Here is a tiny trained network, its code and every weight. The questions are about switching its units off for an input and a target symbol, where a switched-off unit gives its printed mean instead of its output.

import numpy as np


def w(rows, s, z=0):
    codes = np.array(rows[::2]) - 128.0
    scale = np.full(codes.shape[1], s)
    scale[-1] = z or s
    return codes * scale


def norm(h):
    return h / np.sqrt((h * h).mean(-1, keepdims=True) + 1e-5)


def f(y):
    return y / 2 * (1 + np.tanh(0.7978845608 * (y + 0.044715 * y**3)))


def softmax(a):
    e = np.exp(a - a.max(-1, keepdims=True))
    return e / e.sum(-1, keepdims=True)


def log_softmax(a):
    a = a - a.max(-1, keepdims=True)
    return a - np.log(np.exp(a).sum(-1, keepdims=True))


def net(x, mask):
    ids = ['ΓΦΨβδεζηλμξπτ'.index(c) for c in x.split()]
    T = len(ids)
    res = E[ids] + P[:T]
    u = 0
    for l in range(2):
        r = norm(res)
        for j in range(2):
            rows = slice(4 * j, 4 * j + 4)
            q, k, v = (r @ M[l][rows].T for M in (Q, K, V))
            z = softmax(np.where(np.tri(T) > 0, q @ k.T / 4**0.5, -1e9)) @ v
            o = O[l][rows]
            res = res + np.where(mask[u + j], z, o[:, -1]) @ o[:, :-1]
        u += 2
        y = f(norm(res) @ A[l][:, :-1].T + A[l][:, -1])
        res = res + np.where(mask[u : u + 4], y, B[l][:, -1]) @ B[l][:, :-1]
        u += 4
    return log_softmax(norm(res)[-1] @ U[:, :-1].T + U[:, -1])


Q, K, V, O, A, B = {}, {}, {}, {}, {}, {}
E = w([
[100,48,103,137,165,194,136,99,161,210],'Γ',
[96,116,147,132,105,252,198,109,83,96],'Φ',
[163,94,160,145,109,100,126,98,69,199],'Ψ',
[108,66,194,156,174,94,197,192,130,92],'β',
[112,85,189,158,130,123,158,187,186,121],'δ',
[207,60,174,110,110,145,97,177,123,103],'ε',
[151,147,251,161,61,105,119,242,143,156],'ζ',
[109,131,69,217,137,148,173,156,114,186],'η',
[139,82,143,211,169,159,96,180,158,39],'λ',
[166,157,153,149,122,96,182,229,84,111],'μ',
[64,36,101,69,67,107,92,137,128,117],'ξ',
[114,117,121,156,47,134,146,109,206,186],'π',
[179,89,138,120,107,173,140,192,176,109],'τ',
],0.021)
P = w([
[142,230,214,65,200,113,141,190,229,142],'0',
[71,165,205,104,205,212,80,242,128,224],'1',
[75,149,188,104,208,206,188,190,129,236],'2',
[41,139,169,107,210,206,204,146,108,246],'3',
[97,67,181,255,42,119,106,119,99,138],'4',
[71,76,150,239,46,127,88,96,84,162],'5',
[64,55,119,237,36,122,107,98,71,187],'6',
[75,56,99,252,43,70,121,61,97,155],'7',
[81,42,54,221,34,56,96,75,74,192],'8',
],0.0087)
Q[0] = w([
[108,190,122,63,125,104,78,45,117,48],'L0H0',
[106,52,101,203,51,109,120,141,157,77],'L0H0',
[141,44,147,199,48,119,157,162,144,151],'L0H0',
[140,102,95,152,68,78,110,97,82,92],'L0H0',
[145,56,107,149,146,131,134,162,122,116],'L0H1',
[122,183,136,96,215,253,157,150,116,200],'L0H1',
[89,63,168,123,89,219,147,248,151,131],'L0H1',
[157,101,174,231,103,157,149,133,108,165],'L0H1',
],0.031)
K[0] = w([
[160,106,184,138,173,80,108,228,184,126],'L0H0',
[132,80,44,159,140,44,103,117,157,187],'L0H0',
[88,104,56,146,91,80,97,61,112,226],'L0H0',
[153,136,98,114,152,73,92,172,152,153],'L0H0',
[165,97,84,117,119,108,79,80,102,137],'L0H1',
[103,167,163,97,163,252,199,113,64,124],'L0H1',
[53,85,97,136,13,168,150,22,86,132],'L0H1',
[127,112,110,216,95,115,137,55,84,152],'L0H1',
],0.029)
V[0] = w([
[94,79,34,233,188,150,143,212,136,76],'L0H0',
[125,183,122,60,91,35,161,183,102,46],'L0H0',
[88,148,69,104,96,146,129,131,222,117],'L0H0',
[113,252,82,161,77,124,166,151,107,173],'L0H0',
[163,154,125,69,108,164,182,102,174,110],'L0H1',
[132,114,192,142,161,81,143,174,238,168],'L0H1',
[242,224,146,116,172,160,105,141,140,90],'L0H1',
[98,130,155,74,193,86,163,203,111,120],'L0H1',
],0.03)
O[0] = w([
[127,125,166,189,186,179,114,184,201,61,165],'L0H0',
[145,165,241,72,110,65,164,99,110,90,2],'L0H0',
[116,165,163,108,114,175,91,183,115,192,137],'L0H0',
[154,250,134,182,140,117,113,87,128,148,151],'L0H0',
[163,154,111,60,114,175,157,149,143,106,115],'L0H1',
[109,138,130,111,117,94,98,168,198,183,135],'L0H1',
[104,145,122,68,131,120,122,81,216,46,41],'L0H1',
[145,88,131,141,163,98,191,162,183,134,89],'L0H1',
],0.022,0.043)
A[0] = w([
[151,9,114,91,117,59,144,131,79,110,249],'L0N0',
[138,120,107,144,101,33,181,46,92,194,191],'L0N1',
[105,149,139,121,95,255,207,68,86,103,110],'L0N2',
[121,165,106,75,111,167,151,175,225,123,113],'L0N3',
],0.037,0.0013)
B[0] = w([
[223,144,176,192,224,242,116,86,200,228,197],'L0N0',
[106,70,128,255,2,161,59,126,153,87,187],'L0N1',
[178,149,13,179,239,42,98,197,22,57,254],'L0N2',
[233,110,112,175,10,153,113,158,147,167,234],'L0N3',
],0.018,0.02)
Q[1] = w([
[167,104,129,158,125,89,52,79,115,172],'L1H0',
[129,84,198,220,71,110,35,101,122,108],'L1H0',
[71,128,114,138,175,69,133,134,174,168],'L1H0',
[164,209,108,129,140,123,201,135,153,82],'L1H0',
[84,204,170,93,112,65,186,52,162,85],'L1H1',
[73,172,115,121,183,178,100,128,10,55],'L1H1',
[63,84,162,108,110,150,168,56,125,168],'L1H1',
[59,85,148,32,156,85,208,5,211,16],'L1H1',
],0.025)
K[1] = w([
[170,141,107,146,97,168,109,125,99,122],'L1H0',
[164,139,101,198,110,153,148,147,64,135],'L1H0',
[134,139,121,155,144,118,138,135,175,128],'L1H0',
[88,128,167,129,108,138,138,116,175,148],'L1H0',
[140,169,175,123,141,118,153,136,202,138],'L1H1',
[140,141,200,82,101,155,100,85,175,61],'L1H1',
[168,76,132,114,115,94,137,129,138,163],'L1H1',
[84,102,139,105,119,50,146,121,252,206],'L1H1',
],0.035)
V[1] = w([
[175,16,186,114,136,114,143,144,114,138],'L1H0',
[147,94,71,67,179,186,131,53,71,145],'L1H0',
[92,152,186,110,178,121,198,211,49,142],'L1H0',
[110,109,144,151,175,234,110,129,135,20],'L1H0',
[128,135,180,168,173,154,23,127,131,150],'L1H1',
[88,33,142,91,122,150,121,140,190,75],'L1H1',
[102,89,130,113,132,159,96,129,46,94],'L1H1',
[252,193,61,145,38,180,128,145,137,45],'L1H1',
],0.037)
O[1] = w([
[138,92,181,159,143,56,158,55,85,170,111],'L1H0',
[167,99,60,180,119,206,148,71,126,184,133],'L1H0',
[72,133,182,152,61,139,181,201,148,217,95],'L1H0',
[137,159,159,245,124,178,133,121,162,81,149],'L1H0',
[86,154,164,64,119,89,153,144,171,154,164],'L1H1',
[131,114,50,127,131,121,199,169,87,82,52],'L1H1',
[215,126,121,118,106,92,109,149,149,172,159],'L1H1',
[129,129,146,251,39,196,180,139,174,210,255],'L1H1',
],0.024,0.051)
A[1] = w([
[51,193,176,63,167,145,160,181,200,169,59],'L1N0',
[148,57,255,34,154,205,119,96,44,173,4],'L1N1',
[223,121,150,71,218,171,151,136,154,13,123],'L1N2',
[153,110,47,125,156,177,68,155,113,179,72],'L1N3',
],0.041,0.0026)
B[1] = w([
[167,179,56,167,194,129,105,44,58,175,159],'L1N0',
[231,102,200,189,102,188,102,188,1,55,143],'L1N1',
[87,175,176,71,96,207,148,76,147,166,144],'L1N2',
[45,121,151,99,83,117,175,108,126,110,254],'L1N3',
],0.031,0.047)
U = w([
[45,60,91,91,126,170,138,171,112,137,64],'Γ',
[106,120,93,157,146,119,184,136,74,87,19],'Φ',
[125,76,117,156,134,115,95,30,116,120,92],'Ψ',
[105,100,184,135,174,91,242,108,122,188,9],'β',
[163,92,92,117,170,72,134,168,152,163,249],'δ',
[166,106,122,75,153,222,145,47,151,120,84],'ε',
[117,117,146,122,71,65,98,161,136,88,232],'ζ',
[132,163,134,168,204,151,76,130,138,125,123],'η',
[93,119,182,116,101,184,115,162,157,42,113],'λ',
[76,162,191,130,103,115,197,61,102,99,109],'μ',
[184,69,187,131,156,113,113,163,75,143,143],'ξ',
[116,172,117,67,98,149,85,113,90,173,253],'π',
[248,125,72,115,64,153,160,182,176,134,135],'τ',
],0.013,0.0018)

Each question gives the input, a string of symbols that net reads in full, and the target symbol t.
The units are the heads (4 rows each of Q, K, V and O) and the neurons (one row each of A and B). Each row of codes is followed by its name. A weight is (code - 128) times the scale printed after its matrix; where a second scale follows, it is the last column's (O, A, B and U).
mask holds one flag per unit, layer by layer, with each layer's heads first. A switched-off unit (its flag False) gives its mean, the last column of its rows in O or B, instead of its output. The means were averaged over made-up inputs and are rounded, as every weight is.
A unit's drop is (log p(t) with every unit on - log p(t) with that unit switched off) / (log p(t) with every unit on - log p(t) with every unit switched off).
The circuit of an input: a set's keep is (log p(t) with only the set's units on - log p(t) with every unit switched off) / (log p(t) with every unit on - log p(t) with every unit switched off). Starting from all 12 units, units are removed one at a time, each time the one whose removal leaves the highest keep (on an exact tie, the one counted first), for as long as the keep stays at least 0.8.
circuit, biggest first: the units of the circuit, biggest drop first
most important unit: the unit with the biggest drop
top k neurons: the k neurons with the biggest drops, biggest first
k most important neurons of layer l: the k neurons of layer l with the biggest drops, biggest first
heads that matter: for each layer, one digit per head in row order, 1 if its drop is at least 0.15 and else 0, layers parted by /
input η Φ ε, target λ: heads that matter : 11 / 10
input Φ Ψ Φ β ζ Φ Φ π, target π: most important unit : L0N2
input η ξ Φ δ, target λ: 3 most important neurons of layer 0 : (L0N1; L0N2; L0N3)
input Γ π ξ β, target ξ: circuit, biggest first : (L1N1; L1H1; L0H0)
input Γ π λ λ ε ε, target π: circuit, biggest first : (L0H0; L1H1; L1H0)
input Φ Φ Ψ λ β η δ, target η: top 2 neurons : (L0N2; L0N3)
input λ λ μ Φ Φ ζ ζ μ, target μ: heads that matter : 10 / 01
input τ Φ β, target μ: heads that matter : 11 / 10
input λ Φ ζ λ, target η: top 2 neurons : (L1N3; L0N3)
input ε Γ δ Ψ δ τ, target Ψ: circuit, biggest first : (L0H0; L1H0; L0N1)
input τ Ψ Γ ε λ π, target π: heads that matter : 01 / 01
input Φ λ ε Ψ, target τ: circuit, biggest first : (L0H1; L0N3)
input η ε Φ β, target λ: circuit, biggest first : (L1H0; L0H1; L0H0; L0N3)
input Φ Γ Φ μ β τ, target Γ: circuit, biggest first : (L0H0; L1N3)
input μ ε ζ μ δ, target δ: circuit, biggest first : (L0H1; L1H0; L1N3; L1H1)
input λ λ ε, target ε: top 2 neurons : (L1N2; L0N0)
input ε μ η Φ, target Ψ: circuit, biggest first : (L0H0; L0H1; L1H0; L0N3)
input Γ Φ Φ Φ Φ μ Ψ, target Ψ: circuit, biggest first : (L0H0)
input Φ λ λ π π β Φ, target π: top 4 neurons : (L0N3; L0N1; L1N3; L0N2)
input π ξ π Φ Φ β ζ ζ, target π: heads that matter : 10 / 01
input τ η τ τ μ β ξ η μ, target η: circuit, biggest first : (L0H0)
input Φ Φ π τ ξ, target ξ: heads that matter : 10 / 00
input Φ τ ε τ ε Φ ξ ε, target ξ: circuit, biggest first : (L0H0; L1N1; L1H1)
input Ψ ζ λ ξ λ, target ξ: circuit, biggest first : (L0H1; L1H1; L0H0)
input λ μ ξ ε Ψ λ Φ, target Ψ: heads that matter : 10 / 00
input δ λ Γ, target Γ: heads that matter : 10 / 01
input τ ε η λ π η λ ζ τ, target η: heads that matter : 10 / 01
input τ λ Φ Ψ, target μ: 2 most important neurons of layer 1 : (L1N2; L1N3)
input λ Φ Φ π η Γ λ ε, target Γ: heads that matter : 10 / 00
